Here is a tiny trained network, its code and every weight. The questions are about switching its units off for an input and a target symbol, where a switched-off unit gives its printed mean instead of its output.

import numpy as np


def w(rows, s, z=0):
    codes = np.array(rows[::2]) - 128.0
    scale = np.full(codes.shape[1], s)
    scale[-1] = z or s
    return codes * scale


def norm(h):
    return h / np.sqrt((h * h).mean(-1, keepdims=True) + 1e-5)


def f(y):
    return np.maximum(y, 0)


def softmax(a):
    e = np.exp(a - a.max(-1, keepdims=True))
    return e / e.sum(-1, keepdims=True)


def log_softmax(a):
    a = a - a.max(-1, keepdims=True)
    return a - np.log(np.exp(a).sum(-1, keepdims=True))


def net(x, mask):
    ids = ['ΓΘΦαδζημξστψω'.index(c) for c in x.split()]
    T = len(ids)
    res = E[ids] + P[:T]
    r = norm(res)
    for j in range(3):
        rows = slice(4 * j, 4 * j + 4)
        q, k, v = (r @ M[0][rows].T for M in (Q, K, V))
        z = softmax(np.where(np.tri(T) > 0, q @ k.T / 4**0.5, -1e9)) @ v
        o = O[0][rows]
        res = res + np.where(mask[j], z, o[:, -1]) @ o[:, :-1]
    y = f(norm(res) @ A[0][:, :-1].T + A[0][:, -1])
    res = res + np.where(mask[3:11], y, B[0][:, -1]) @ B[0][:, :-1]
    return log_softmax(norm(res)[-1] @ U[:, :-1].T + U[:, -1])


Q, K, V, O, A, B = {}, {}, {}, {}, {}, {}
E = w([
[109,141,89],'Γ',
[149,165,169],'Θ',
[97,130,90],'Φ',
[175,171,104],'α',
[99,156,86],'δ',
[125,190,161],'ζ',
[107,170,163],'η',
[116,139,108],'μ',
[10,253,102],'ξ',
[155,130,111],'σ',
[99,175,167],'τ',
[154,148,151],'ψ',
[113,116,130],'ω',
],0.014)
P = w([
[159,95,154],'0',
[78,179,160],'1',
[58,189,28],'2',
[93,119,124],'3',
[54,223,38],'4',
[98,118,126],'5',
[51,251,47],'6',
[109,109,126],'7',
],0.013)
Q[0] = w([
[124,110,147],'H1',
[137,113,138],'H1',
[93,146,165],'H1',
[141,103,166],'H1',
[255,178,60],'H2',
[218,210,21],'H2',
[170,222,131],'H2',
[53,40,214],'H2',
[193,217,148],'H3',
[109,72,110],'H3',
[70,95,207],'H3',
[253,115,93],'H3',
],0.011)
K[0] = w([
[78,157,68],'H1',
[161,137,132],'H1',
[165,90,116],'H1',
[136,185,62],'H1',
[180,52,117],'H2',
[226,109,141],'H2',
[161,19,215],'H2',
[15,189,137],'H2',
[186,164,143],'H3',
[65,48,84],'H3',
[9,164,176],'H3',
[151,168,39],'H3',
],0.014)
V[0] = w([
[90,148,160],'H1',
[6,125,157],'H1',
[135,194,138],'H1',
[132,177,112],'H1',
[13,181,168],'H2',
[191,145,220],'H2',
[71,36,183],'H2',
[112,100,160],'H2',
[73,101,189],'H3',
[75,45,103],'H3',
[199,147,66],'H3',
[162,174,171],'H3',
],0.018)
O[0] = w([
[140,89,156,185],'H1',
[159,34,158,209],'H1',
[174,156,214,213],'H1',
[141,125,137,188],'H1',
[141,51,102,183],'H2',
[37,165,1,193],'H2',
[49,67,166,70],'H2',
[42,82,131,118],'H2',
[44,167,84,165],'H3',
[63,163,162,3],'H3',
[185,120,145,68],'H3',
[158,104,73,219],'H3',
],0.012,0.0042)
A[0] = w([
[168,167,76,112],'N1',
[181,72,7,185],'N2',
[180,180,105,101],'N3',
[214,72,78,227],'N4',
[31,66,143,254],'N5',
[131,134,124,89],'N6',
[155,77,46,185],'N7',
[116,207,84,114],'N8',
],0.014,0.0065)
B[0] = w([
[93,139,162,166],'N1',
[202,91,180,255],'N2',
[116,89,166,157],'N3',
[250,156,143,249],'N4',
[194,46,222,213],'N5',
[149,131,149,128],'N6',
[178,126,186,225],'N7',
[37,118,87,191],'N8',
],0.014,0.0099)
U = w([
[73,134,157,201],'Γ',
[200,83,13,2],'Θ',
[54,71,173,158],'Φ',
[190,236,97,58],'α',
[141,169,167,61],'δ',
[136,149,112,239],'ζ',
[127,47,124,97],'η',
[141,127,136,114],'μ',
[115,133,120,252],'ξ',
[101,221,228,134],'σ',
[120,38,110,134],'τ',
[131,110,39,248],'ψ',
[75,69,251,71],'ω',
],0.022,0.007)

Each question gives the input, a string of symbols that net reads in full, and the target symbol t.
The units are the heads (4 rows each of Q, K, V and O) and the neurons (one row each of A and B). Each row of codes is followed by its name. A weight is (code - 128) times the scale printed after its matrix; where a second scale follows, it is the last column's (O, A, B and U).
mask holds one flag per unit, heads first, then neurons. A switched-off unit (its flag False) gives its mean, the last column of its rows in O or B, instead of its output. The means were averaged over made-up inputs and are rounded, as every weight is.
A unit's drop is (log p(t) with every unit on - log p(t) with that unit switched off) / (log p(t) with every unit on - log p(t) with every unit switched off).
The circuit of an input: a set's keep is (log p(t) with only the set's units on - log p(t) with every unit switched off) / (log p(t) with every unit on - log p(t) with every unit switched off). Starting from all 11 units, units are removed one at a time, each time the one whose removal leaves the highest keep (on an exact tie, the one counted first), for as long as the keep stays at least 0.8.
units of the circuit, in order: the units of the circuit, biggest drop first
most important unit: the unit with the biggest drop
heads that matter: for each layer, one digit per head in row order, 1 if its drop is at least 0.15 and else 0, layers parted by /
drop when u is switched off: that unit's drop, to one decimal
input η α Γ ω Φ, target τ: units of the circuit, in order : H2; N5
input Γ Γ Φ, target σ: units of the circuit, in order : H2
input ζ Γ Γ η ζ Γ η, target Θ: units of the circuit, in order : H2; H1
input Φ δ τ Γ τ, target ω: heads that matter : 010
input Θ ζ ψ Γ ω, target ψ: heads that matter : 011
input ζ Θ α, target Θ: units of the circuit, in order : H2; H3
input Θ δ Γ Γ Γ α Θ σ, target σ: units of the circuit, in order : H2; H3
input Θ Γ α ω, target ω: heads that matter : 001
input α Γ η α Γ Γ ζ, target α: heads that matter : 011
input Φ ω Γ ξ, target ω: units of the circuit, in order : H3; H2
input Γ Γ ζ Γ η, target σ: heads that matter : 010
input α Γ Γ α σ η Θ, target α: heads that matter : 011
input ζ σ ψ, target Θ: heads that matter : 011
input α τ η ω Γ τ ζ, target α: most important unit : H2
input Θ Γ Γ ξ Γ ξ ξ, target ψ: heads that matter : 010
input μ Γ Γ Θ Γ, target Γ: heads that matter : 000
input η Γ Γ η Γ, target τ: heads that matter : 110
input ζ α η Γ ω, target Θ: heads that matter : 010
input Γ ζ ψ, target σ: heads that matter : 010
input Θ ω α σ Θ, target ψ: units of the circuit, in order : H2
input Φ Θ ω Γ, target ω: heads that matter : 001
input Φ ω Γ Γ δ, target ω: heads that matter : 000
input Γ ζ α Γ η Θ Θ σ, target σ: drop when H2 is switched off : 0.4
input Φ α Θ Γ α, target ω: drop when H2 is switched off : 0.7
input α Γ Θ ω μ Γ, target ω: drop when N4 is switched off : 0.2
input α ξ Γ, target α: drop when H3 is switched off : 0.4
input Γ Θ ζ ω, target ω: most important unit : H3
